Rows near named flat spaces through zero (a row that begins with a name and a colon came from that space)
dudmifil: [24, 2, 31, 7, 13, -10, -8, 2, 15, -4, 26, -17, -13, -1, 16, -16, -5, 1, -17, -8, 12, 32, 14, 8, -9, -23, -15, -7]
kanpugu: [-3, 1, 16, -14, -27, -21, -15, -53, -19, 21, 13, -26, 15, -12, 38, 16, -26, -13, -5, 12, 11, -16, 19, 35, 16, 20, -8, -8]
veppem: [6, -2, 20, -2, 21, 0, 9, -3, 55, -11, 26, 7, 8, 3, 12, -5, 21, -17, 33, -18, -4, 4, 25, -12, -2, -53, 27, 9]
veppem: [10, 8, 5, 29, -31, 1, -5, 3, 21, -23, 26, 22, 3, -10, -16, -26, 14, 2, 27, -17, 10, -3, 19, -25, -53, -15, 47, -7]
kanpugu: [-6, 4, -3, 5, -4, -3, 8, 23, -16, 16, -24, 5, -15, 8, -11, 5, -3, 1, 2, 5, -15, 13, -10, -9, -1, 20, -9, 11]
dudmifil: [8, 25, 11, -10, 17, -12, -11, -3, 23, 50, -22, 10, -3, -7, -6, -1, 4, -7, 13, -18, -26, 33, 9, -5, -2, -12, -27, 13]
sozfirav: [-18, 6, -1, 13, -23, -8, -7, -1, -27, 8, 15, 4, 9, -14, 6, -16, -34, 10, -8, 15, 10, -15, -6, 15, -22, 32, 2, -5]
sozfirav: [-72, -11, -10, -23, -36, 10, 55, -11, -86, 15, -33, -25, -9, 2, 52, 46, -24, -53, 27, -43, 7, -28, -29, 45, 69, -2, 7, 31]
pirupokuf: [-54, -9, 19, -1, 28, -4, 55, 14, -20, -2, 35, -21, -17, 4, 29, 6, -27, -43, 12, 11, 2, -1, -1, 28, 33, 14, -6, 28]
mesonarug: [0, 17, 61, -49, 58, -2, -4, -19, 38, 11, 54, -37, 3, -12, 48, -23, -25, 11, -25, -42, 4, 30, 31, 42, 32, -62, -45, 3]
pirupokuf: [-56, 42, 49, -53, 53, 6, 27, -22, 14, 35, 55, -24, -1, -33, 32, -27, -36, -20, 7, -68, -8, 21, 30, 49, 31, -39, -40, 27]
veppem: [-32, -16, 11, 17, -2, -10, 10, -15, -7, 2, 46, -1, 42, -11, 30, -4, -37, -6, 18, 37, -3, -29, -6, 26, -1, 15, 18, -1]
kanpugu: [-16, 8, -34, -6, -11, 9, 10, -6, -8, 3, -31, 14, -12, -3, -19, 14, 19, -26, 15, -15, 6, -19, -3, -11, 6, 10, 10, 10]
kanpugu: [-11, 2, 2, -12, -55, -13, -19, -67, -46, 7, 15, -28, 18, -24, 45, 11, -33, -14, -13, -8, 37, -35, 12, 47, 10, 17, 3, -19]
veppem: [-12, 3, 10, -3, 9, -5, 2, -2, 16, 4, 22, 5, 13, -3, 1, -8, -11, 5, 10, 16, -10, -9, 11, 1, -6, 10, 6, 5]
kanpugu: [-12, -7, 15, -13, 22, 17, 20, 9, -5, -39, 38, -23, -13, 2, 10, -13, -5, 6, -21, -15, 18, 0, 4, 15, 16, -16, -4, -3]
veppem: [-12, -31, -26, 13, 45, 0, 9, -3, -3, 11, -6, -2, 26, 0, 26, 18, -9, -27, -9, 31, 9, -11, -44, 27, 39, -16, -25, -1]
sozfirav: [46, -31, -26, 35, 10, -2, -26, 6, 4, -7, -25, 6, 17, 8, 6, 8, 15, 5, -23, 24, 15, 11, -40, -3, -1, -27, -11, -26]
pirupokuf: [19, -35, -28, 57, -47, -15, -5, 30, -6, -11, -36, 30, 8, 22, 13, 17, 10, -13, 28, 32, 15, -19, -30, -28, -27, -9, 52, -2]
dudmifil: [-6, 20, 24, -38, 64, 13, 15, -14, 11, -16, 48, -40, -34, -12, -12, -20, -2, -6, -47, -16, 12, 28, 28, 25, 26, 8, -56, -2]
pirupokuf: [41, -37, -51, 40, -29, -8, -29, 4, -9, -8, -54, 22, 19, 19, -9, 29, 23, 4, -6, 53, 10, -22, -39, -23, -9, 15, 18, -23]
dudmifil: [1, -4, -4, 10, -21, -8, -16, -1, -1, 16, -12, 15, 24, -3, 19, 0, -14, 10, 12, 1, 0, -13, -12, 3, -10, -14, 13, -2]
dudmifil: [22, -4, 33, 6, 56, 11, -5, 28, 14, -20, 45, -19, -2, -4, 6, -38, -13, 34, -44, -12, 5, 48, -14, 15, -4, -41, -40, -17]
sozfirav: [11, 40, -21, -3, -38, 14, -13, -9, -23, 6, -31, 11, -35, -21, -46, -15, 24, -2, -6, -62, 13, 18, 10, -19, -33, 8, -4, -7]
kanpugu: [26, -15, 25, 2, 42, -4, -11, -4, 62, -14, 41, 0, 29, 6, 9, -11, 10, 15, 5, 25, -13, 8, 16, -6, -3, -35, 6, -9]
veppem: [69, -9, -34, 14, -6, 17, -33, 26, -18, -16, -70, 0, -31, 15, -26, 7, 42, 23, -49, -30, 21, 40, -40, -23, -2, -34, -30, -28]
pirupokuf: [35, 44, 14, -37, -4, 16, -23, -23, 20, 8, -17, -5, -26, -13, -40, -12, 39, 18, -9, -72, -13, 41, 37, -20, -12, -25, -20, -7]
dudmifil: [44, -2, -6, 29, -28, -17, -33, -8, -12, 5, -17, -4, -13, -4, 10, -4, 0, -3, -26, -1, 33, 19, -7, 2, -25, -7, -11, -23]
dudmifil: [9, 26, -1, 1, 36, 4, -18, 1, 23, 12, 19, 8, -6, -24, -20, -38, -5, 8, -25, -21, 12, 24, 3, 5, -25, -14, -34, -9]
pirupokuf: [1, -26, -14, 17, -4, 2, 4, 22, 1, -18, -7, 15, 19, 20, -16, 11, 5, 21, 10, 53, -21, -22, -16, -22, -5, 30, 25, -2]
sozfirav: [-18, -8, 1, -1, -29, 0, 16, -4, -35, -3, -7, -9, 0, 6, 12, 18, -8, -8, 11, 2, -4, -12, -5, 8, 14, 17, 14, 6]
mesonarug: [34, -15, 7, -8, 56, 21, -11, 19, 41, -9, -2, 6, 30, 15, -28, -1, 30, 48, -8, 13, -48, 29, -18, -22, 14, -32, -19, -11]
pirupokuf: [25, -17, -50, 19, 7, 7, -14, -7, -5, -27, -23, -2, -21, -6, 13, 1, 19, -34, -38, -19, 73, -13, -28, 11, 6, -39, -11, -21]
kanpugu: [-17, 9, 14, -26, 21, 5, 9, -22, 2, -8, 34, -23, -6, -12, 13, -8, -12, -9, -16, -14, 15, -6, 19, 26, 19, -3, -16, 0]
mesonarug: [0, 4, 3, 7, -12, -7, 2, -11, 3, 20, -7, 9, 13, 1, -22, 13, 10, -4, 29, 23, -37, 5, 10, -16, -8, 33, 10, 5]
dudmifil: [17, -16, -31, 9, -34, 4, -18, -5, -36, 1, -47, 4, 12, 8, -9, 24, 8, 16, -10, 16, -3, -14, -31, -6, 6, 20, 2, -15]
dudmifil: [4, 24, -5, 2, -14, -13, -31, -30, 16, 12, 20, 9, 4, -28, 8, -27, -17, -6, -10, -13, 37, -15, 22, 12, -35, -3, -1, -12]
sozfirav: [33, -13, -29, 16, -37, -8, -17, -11, -9, 9, -58, 9, -5, 12, 0, 33, 30, -19, 10, 0, 7, -2, -13, -17, 3, -7, 13, -7]
sozfirav: [5, -32, -18, 37, 11, -3, 1, -2, 6, -28, 29, 5, 24, 2, -6, 0, 0, -4, -4, 63, 10, -23, -15, -2, -12, 26, 17, -17]
veppem: [17, -3, -30, -2, 0, 13, 19, -5, -4, -7, -55, -6, -45, 8, 1, 32, 55, -64, 9, -63, 28, 21, -9, -10, 33, -56, -2, 9]
kanpugu: [29, -13, -57, 24, -41, 12, -21, -25, 30, -22, -41, 43, 25, 0, -27, 19, 60, -19, 42, -11, 13, -39, -5, -43, -25, -32, 63, -15]
pirupokuf: [27, 27, 27, -13, -45, 9, -10, -2, -23, -16, -6, -19, -42, -3, -10, -14, 14, 17, -15, -69, 13, 35, 26, -9, -20, -19, 1, -10]
mesonarug: [-2, -14, -7, 23, 2, 1, 6, 50, 25, -21, 1, 33, 7, 21, -23, -11, 5, 28, 19, 40, -18, -16, -7, -39, -30, 14, 37, 8]
mesonarug: [12, -12, -53, 17, -5, 20, -9, 0, -27, -16, -35, 11, 0, -5, -29, 7, 22, -2, -22, -1, 20, -11, -38, -6, 0, 6, -7, -20]
mesonarug: [-21, 34, 4, -22, -27, 9, 13, 11, 0, 7, -17, 15, -27, -2, -26, -7, 11, 0, 28, -47, -14, 0, 27, -24, -16, 5, 21, 23]
pirupokuf: [5, -24, -32, 25, 7, 3, 12, 27, 30, -8, -30, 36, 13, 23, -26, 20, 35, -10, 39, 37, -24, -17, -17, -42, -5, 1, 37, 11]
mesonarug: [21, -16, -16, 35, -28, -15, 3, 2, 2, -16, -9, 9, -13, 18, -30, 19, 24, -17, 15, 59, -4, -9, 12, -34, -24, 57, 30, -4]
dudmifil: [24, -21, -27, 19, -42, -4, -2, -2, -40, -10, -49, -7, -19, 19, -7, 36, 22, -14, -7, 19, 9, -3, -18, -13, 9, 29, 8, -9]
dudmifil: [-16, 0, -42, 6, 56, 16, 8, 40, -33, 32, -49, 9, -12, -8, -11, -3, -11, -7, -39, -16, 5, 27, -70, 19, 28, -13, -69, 5]
pirupokuf: [-3, -20, -9, 20, 0, -7, 3, 9, -19, -35, 29, -14, -13, 4, 9, -9, -22, -1, -36, 47, 40, -23, -6, 14, -8, 38, 0, -13]
sozfirav: [-13, -16, 16, 19, 10, -3, 12, 9, 18, -18, 48, 8, 31, 5, -11, -10, -11, 20, 20, 57, -28, -15, 8, -11, -18, 33, 28, -1]
mesonarug: [-9, -6, 14, 10, 32, -5, 2, 30, 48, 7, 25, 30, 37, 9, -18, -15, -7, 32, 29, 50, -47, -6, 2, -25, -21, 12, 19, 11]
veppem: [37, -8, 18, 19, -9, 4, -14, 7, -17, -2, -3, -9, 9, 4, -13, -2, 7, 33, -13, 2, -25, 41, -16, -7, -12, -2, -12, -20]
kanpugu: [-42, -12, -28, 16, 20, 11, 44, 29, 9, -17, 5, 27, 2, 12, -41, 9, 16, -20, 37, 46, -27, -29, -7, -29, -1, 47, 32, 23]
mesonarug: [11, 23, 32, -37, 1, 9, 7, 11, 22, -10, -3, -12, -36, 12, -8, -4, 23, 11, 4, -53, -11, 27, 38, -18, 6, -29, 1, 14]
veppem: [-53, 5, 6, -8, 25, 5, 31, -1, -45, 22, 19, -19, 4, -17, 14, -2, -39, -16, -9, -2, -8, 5, -22, 42, 30, 24, -36, 13]
kanpugu: [31, 8, 15, 8, -65, -21, -13, -40, -16, 16, -18, -9, -7, 6, -23, 31, 24, -8, 26, 22, -30, 13, 37, -23, -17, 57, 22, -7]
mesonarug: [41, -5, -3, 2, -19, -3, -6, -39, -18, 1, -26, -26, -17, 6, -19, 36, 40, -23, -6, 5, -10, 28, 11, -7, 18, 22, -14, -16]
sozfirav: [54, 1, -34, 15, -49, -5, -39, -13, -30, 4, -66, -2, -28, 2, -7, 16, 26, -5, -32, -24, 37, 13, -16, -9, -11, -7, -12, -25]
sozfirav: [-2, 2, -8, -9, 20, -8, 4, -10, 44, 9, -3, 12, 1, 4, -2, 10, 18, -27, 23, 11, -3, -13, 20, -12, 7, -7, 10, 14]
mesonarug: [21, 2, -3, 26, -15, -1, 1, 0, 4, -5, -2, 13, -1, 5, -57, 5, 30, 7, 19, 37, -37, 17, 12, -39, -31, 54, 16, -7]
pirupokuf: [-27, 13, 16, -11, 35, 0, 27, 11, 35, 6, 27, 9, -4, 2, -20, -7, 5, -12, 28, 13, -30, 4, 26, -14, -1, 16, 6, 24]
veppem: [-8, 26, 46, -63, 23, 3, -3, 12, 35, -5, 23, -17, -19, 8, 17, -21, -16, 38, -16, -36, -4, 3, 44, 5, 14, -26, -13, 17]
kanpugu: [25, -10, 8, 5, 19, -4, -28, -1, 31, 2, 10, 4, 27, -4, 29, -15, -8, 20, -12, -5, 13, 4, -11, 10, -5, -54, -7, -15]
sozfirav: [20, -23, 2, 35, -23, -13, -12, 13, 19, 14, -17, 31, 47, 17, -9, 16, 11, 23, 47, 48, -51, -2, -14, -34, -23, 7, 40, -1]
veppem: [-33, 9, 14, 2, -12, -8, 25, -19, -17, 18, 20, -5, 6, -9, -4, 9, -11, -24, 32, 13, -25, -3, 16, 8, 2, 40, 10, 14]
[13, 10, 13, 4, 6, -8, 0, 8, 20, 24, -15, 9, -6, 5, -10, 3, 14, -6, 20, -8, -26, 30, 9, -17, -7, -10, -4, 11]	dudmifil
[20, 3, 13, -15, 34, 3, -15, -46, -7, 6, 25, -39, 5, -22, 18, -3, -4, -10, -42, -20, 19, 28, 0, 42, 28, -22, -54, -24]	mesonarug
[-3, 45, 47, -33, 6, -11, 7, -34, 29, 15, 41, -21, -30, -15, -15, -15, 6, -17, 11, -29, -13, 29, 72, 0, -10, 17, -11, 13]	mesonarug
[-59, 15, 6, -13, -11, 5, 37, -1, -9, 19, 7, 14, 12, -7, -4, 7, -9, -20, 55, -16, -34, -19, 10, -1, 7, 15, 28, 32]	sozfirav
[4, -12, -16, 21, -28, 5, -14, 16, -30, -9, -16, 9, 10, -3, 17, -9, -16, 17, -13, -14, 25, -10, -34, 8, -13, -21, 9, -13]	kanpugu
[4, 5, 7, -8, 13, 5, -5, -9, -11, -18, 26, -26, -21, -14, 23, -21, -15, -5, -43, -31, 48, 8, 2, 31, 5, -26, -27, -14]	mesonarug
[7, 5, -2, 7, -8, 8, 10, 16, 8, -24, -1, 4, -29, 4, -9, -9, 21, -13, 5, -31, 19, 8, 10, -17, -14, -23, 18, 4]	pirupokuf
[48, -17, -19, 24, -59, -12, -40, -18, -53, -5, -39, -17, -8, 2, 17, 16, -4, 11, -42, 8, 38, 2, -24, 12, -8, 13, -10, -35]	pirupokuf
[4, 24, 38, -13, 56, 9, 13, 21, 62, 4, 35, 9, -6, -3, -26, -29, 20, 10, 20, -29, -37, 45, 29, -23, -13, -38, -8, 15]	veppem
[-29, -4, 45, -27, 7, -7, 9, -11, 21, 2, 48, -12, 32, 0, 51, -6, -34, 12, 22, -3, -11, -21, 23, 25, 17, -28, 19, 14]	dudmifil
[11, -6, 15, -12, 20, 16, -1, 14, -35, -17, 6, -34, -16, -1, 22, -11, -16, 23, -54, -34, 21, 30, -25, 31, 26, -31, -43, -15]	sozfirav
[-5, 6, -24, -9, -54, 4, -18, 5, -73, -9, -33, -13, -26, -3, 4, -2, -28, 25, -50, -13, 41, -22, -21, 18, -3, 38, -15, -14]	veppem
[-29, 11, 20, -21, 44, 2, 29, -2, 29, 15, 24, -4, -1, -3, 6, 0, 1, -26, 24, -13, -21, 11, 19, 7, 23, -16, -9, 25]	veppem
[8, 19, -3, -18, 38, 12, -3, -1, 22, -7, 8, -6, -24, -11, -13, -19, 13, -6, -26, -36, 20, 18, 10, 3, 4, -27, -29, -3]	sozfirav
[36, -2, -4, 10, -28, -27, -27, -20, -30, 31, -41, -22, -25, 1, 34, 21, -8, -25, -31, -3, 33, 23, -8, 22, 10, -1, -34, -12]	dudmifil
[-42, 29, 13, -31, 64, 4, 0, -12, 68, 38, 40, 25, 41, -31, 19, -34, -20, -6, 30, -38, -12, -11, 15, 19, 2, -62, -10, 21]	pirupokuf
[-35, 14, 21, -13, 42, 0, 11, 13, 29, 23, 33, 12, 22, -12, 9, -25, -27, 9, 16, -4, -21, 1, 4, 12, -1, -16, -10, 18]	sozfirav
[-41, -1, -7, -12, 52, 9, 24, 26, -12, 19, -1, -2, 0, -6, 23, -7, -29, -12, -14, -15, 6, 3, -35, 32, 35, -24, -38, 18]	dudmifil
[-5, 36, 66, -42, -18, -11, -2, -6, 52, -4, 49, -1, -6, 5, -8, -23, -5, 36, 33, -12, -35, -1, 83, -24, -29, 11, 35, 19]	veppem
[-9, 15, -24, -14, -21, -6, 0, -26, -11, 6, -23, -5, -32, -8, 3, 13, 7, -41, -5, -19, 37, -20, 18, 7, 8, 14, -2, 6]	sozfirav
[27, -1, 25, 14, -21, -10, -24, 0, 22, -7, 23, 10, 24, 4, -14, -14, -1, 43, 10, 30, -26, 4, 20, -22, -38, 17, 24, -14]	veppem
[-24, -19, -7, 22, -29, 0, -3, -31, -20, -26, 51, 0, 46, -19, 22, -11, -31, 5, 5, 31, 24, -52, -6, 25, -17, 20, 36, -20]	kanpugu
[54, 4, -13, 44, -90, -9, -55, -10, -32, 12, -43, 23, 17, -11, -8, -6, 6, 33, 2, -22, 9, 12, -19, -19, -60, -10, 27, -34]	kanpugu
[-32, -33, -14, 19, 8, 13, 53, 38, -26, -40, 2, -6, -22, 20, 20, 15, 4, -37, 12, -2, 22, -14, -28, 4, 27, -18, 25, 18]	pirupokuf
[11, 10, 3, -6, 9, 10, 2, -6, 14, -18, 14, -3, -11, -1, -37, -7, 23, 8, -4, 2, -11, 10, 21, -18, -11, 19, 1, -6]	dudmifil
[5, 12, -9, -2, -39, -2, 0, -9, -26, 5, -29, -2, -24, 3, -21, 14, 13, -8, 4, -7, -3, 2, 12, -13, -7, 35, 6, 2]	veppem
[27, 46, 59, -27, 32, -22, -29, -47, 53, 44, 50, -18, 4, -25, -17, -26, -4, 13, -5, -1, -36, 51, 65, 6, -21, 16, -43, -6]	kanpugu
[-5, -1, 17, -6, 29, 6, 13, 14, 9, -3, 15, -7, -3, 4, 2, -6, -2, 5, -3, -5, -12, 17, -1, 3, 11, -13, -12, 6]	dudmifil
[-20, -18, -20, 16, 31, -4, 22, -12, 22, 7, 7, 10, 18, -4, 15, 16, 9, -52, 29, 17, 5, -16, -12, 8, 20, -19, 9, 11]	veppem
[-2, -12, 3, -16, 21, 17, 9, 4, -17, -22, 9, -21, 1, 7, -5, 5, 0, 20, -25, 7, -8, 3, -12, 10, 27, 8, -19, -8]	dudmifil
